Below is a small trained network, with its code and all its weights. Each question gives an input and a class and asks what happens when units are switched off, that is, made to give their printed mean instead of their output.

import numpy as np


def w(rows, s, z=0):
    codes = np.array(rows[::2]) - 128.0
    scale = np.full(codes.shape[1], s)
    scale[-1] = z or s
    return codes * scale


def norm(h):
    return h / np.sqrt((h * h).mean(-1, keepdims=True) + 1e-5)


def f(y):
    return np.maximum(y, 0)


def log_softmax(a):
    a = a - a.max(-1, keepdims=True)
    return a - np.log(np.exp(a).sum(-1, keepdims=True))


def net(x, mask):
    res = np.array(x, float).reshape(1, 3) / 4 @ E
    u = 0
    for l in range(2):
        y = f(norm(res) @ A[l][:, :-1].T + A[l][:, -1])
        res = res + np.where(mask[u : u + 9], y, B[l][:, -1]) @ B[l][:, :-1]
        u += 9
    return log_softmax(norm(res)[-1] @ U[:, :-1].T + U[:, -1])


A, B = {}, {}
E = w([
[146,151,54,84,83,2,141,103,93,26],'x0',
[210,201,169,93,172,65,44,105,117,129],'x1',
[111,109,38,171,97,82,137,54,121,114],'x2',
],0.0034)
A[0] = w([
[190,187,166,106,178,168,63,119,186,115,170],'0.n1',
[62,106,141,118,91,143,134,171,67,132,49],'0.n2',
[92,143,122,119,129,119,187,222,116,78,1],'0.n3',
[3,105,76,156,105,147,193,117,132,131,120],'0.n4',
[135,114,27,167,107,32,110,38,106,89,60],'0.n5',
[91,81,57,96,99,103,131,177,132,61,54],'0.n6',
[200,197,121,115,187,83,45,83,95,135,87],'0.n7',
[203,241,120,36,133,81,48,122,94,133,45],'0.n8',
[55,53,177,160,172,191,114,143,164,167,109],'0.n9',
],0.004,0.003)
B[0] = w([
[154,90,101,72,157,100,56,159,26,72,251],'0.n1',
[144,119,164,149,161,143,169,51,133,49,159],'0.n2',
[145,107,143,111,163,166,188,62,179,118,161],'0.n3',
[54,138,217,174,131,60,158,148,171,81,253],'0.n4',
[166,236,45,92,92,233,77,106,97,220,246],'0.n5',
[233,113,136,56,173,104,148,121,117,146,197],'0.n6',
[92,73,146,112,120,84,245,130,216,37,243],'0.n7',
[31,106,213,233,132,52,44,146,252,86,249],'0.n8',
[38,162,101,204,75,123,114,129,52,153,253],'0.n9',
],0.004,0.0038)
A[1] = w([
[155,148,2,96,115,159,99,96,162,148,54],'1.n1',
[133,131,140,140,162,165,92,130,72,164,107],'1.n2',
[153,136,146,122,131,160,92,144,53,224,28],'1.n3',
[141,135,28,115,77,177,147,128,114,135,25],'1.n4',
[126,105,115,117,154,161,85,152,48,127,56],'1.n5',
[204,131,133,98,125,79,114,124,138,122,81],'1.n6',
[162,192,18,115,100,120,151,99,117,168,3],'1.n7',
[171,90,134,76,145,146,207,114,134,98,60],'1.n8',
[161,107,131,150,119,57,115,117,158,114,191],'1.n9',
],0.0069,0.0017)
B[1] = w([
[176,204,83,185,89,189,151,39,72,217,230],'1.n1',
[169,104,92,127,78,79,104,178,118,103,211],'1.n2',
[221,53,51,44,104,60,96,177,77,91,211],'1.n3',
[149,146,218,115,255,104,75,113,181,119,198],'1.n4',
[178,127,52,137,90,116,108,139,87,168,196],'1.n5',
[45,116,177,159,174,162,93,129,128,115,201],'1.n6',
[161,174,97,126,116,173,106,93,98,193,243],'1.n7',
[170,104,44,59,100,92,191,134,180,122,187],'1.n8',
[152,135,172,98,181,179,112,127,126,139,253],'1.n9',
],0.0063,0.0037)
U = w([
[157,81,86,29,127,103,247,114,204,91,3],'0',
[128,126,254,89,207,86,38,132,179,61,115],'1',
[176,207,85,135,131,170,113,31,125,208,220],'2',
[195,55,74,110,84,103,67,218,60,146,184],'3',
[6,92,180,238,86,158,183,136,126,156,62],'4',
],0.0098,0.0018)

Each question gives the input, the list of numbers given to net, and the class t.
The units are the neurons (one row each of A and B). Each row of codes is followed by its name. A weight is (code - 128) times the scale printed after its matrix; where a second scale follows, it is the last column's (A, B and U).
mask holds one flag per neuron, layer by layer. A switched-off neuron (its flag False) gives its mean, the last column of its row in B, instead of its output. The means were averaged over made-up inputs and are rounded, as every weight is.
A unit's drop is (log p(t) with every unit on - log p(t) with that unit switched off) / (log p(t) with every unit on - log p(t) with every unit switched off).
The circuit of an input: a set's keep is (log p(t) with only the set's units on - log p(t) with every unit switched off) / (log p(t) with every unit on - log p(t) with every unit switched off). Starting from the 12 units with the biggest drops (on a tie, the unit counted first), units are removed one at a time, each time the one whose removal leaves the highest keep (on an exact tie, the one counted first), for as long as the keep stays at least 0.8.
circuit, biggest first: the units of the circuit, biggest drop first
most important unit: the unit with the biggest drop
top k neurons: the k neurons with the biggest drops, biggest first
top k neurons in layer l: the k neurons of layer l with the biggest drops, biggest first
drop when u is switched off: that unit's drop, to one decimal
input [-6,-5,-7], class 3: circuit, biggest first => [0.n7, 1.n3]
input [5,1,-2], class 1: circuit, biggest first => [0.n8]
input [-8,7,5], class 3: top 2 neurons => [0.n1, 0.n4]
input [3,-8,0], class 0: circuit, biggest first => [0.n6, 1.n8]
input [7,3,0], class 2: top 3 neurons => [0.n5, 0.n4, 1.n1]
input [8,6,1], class 1: top 3 neurons => [0.n8, 0.n7, 1.n6]
input [5,-1,-6], class 1: top 2 neurons in layer 0 => [0.n8, 0.n7]
input [2,-7,-1], class 0: top 2 neurons in layer 1 => [1.n8, 1.n6]
input [8,-3,-6], class 0: top 2 neurons => [1.n8, 0.n3]
input [-7,8,2], class 1: top 3 neurons => [0.n7, 0.n5, 0.n8]
input [4,-7,4], class 2: top 2 neurons => [0.n5, 0.n7]
input [-5,-6,-8], class 3: top 3 neurons => [0.n7, 0.n8, 1.n3]
input [5,6,2], class 1: top 2 neurons => [0.n8, 0.n7]
input [-4,-5,-7], class 3: top 2 neurons => [0.n7, 0.n8]
input [3,-3,2], class 2: circuit, biggest first => [0.n5]
input [6,4,-1], class 1: drop when 0.n8 is switched off => 2.4
input [8,-4,0], class 2: drop when 0.n5 is switched off => 0.1
input [-3,0,-5], class 3: drop when 0.n9 is switched off => 0.0
input [4,8,2], class 1: drop when 0.n8 is switched off => 0.7
input [-1,-3,4], class 4: most important unit => 0.n4
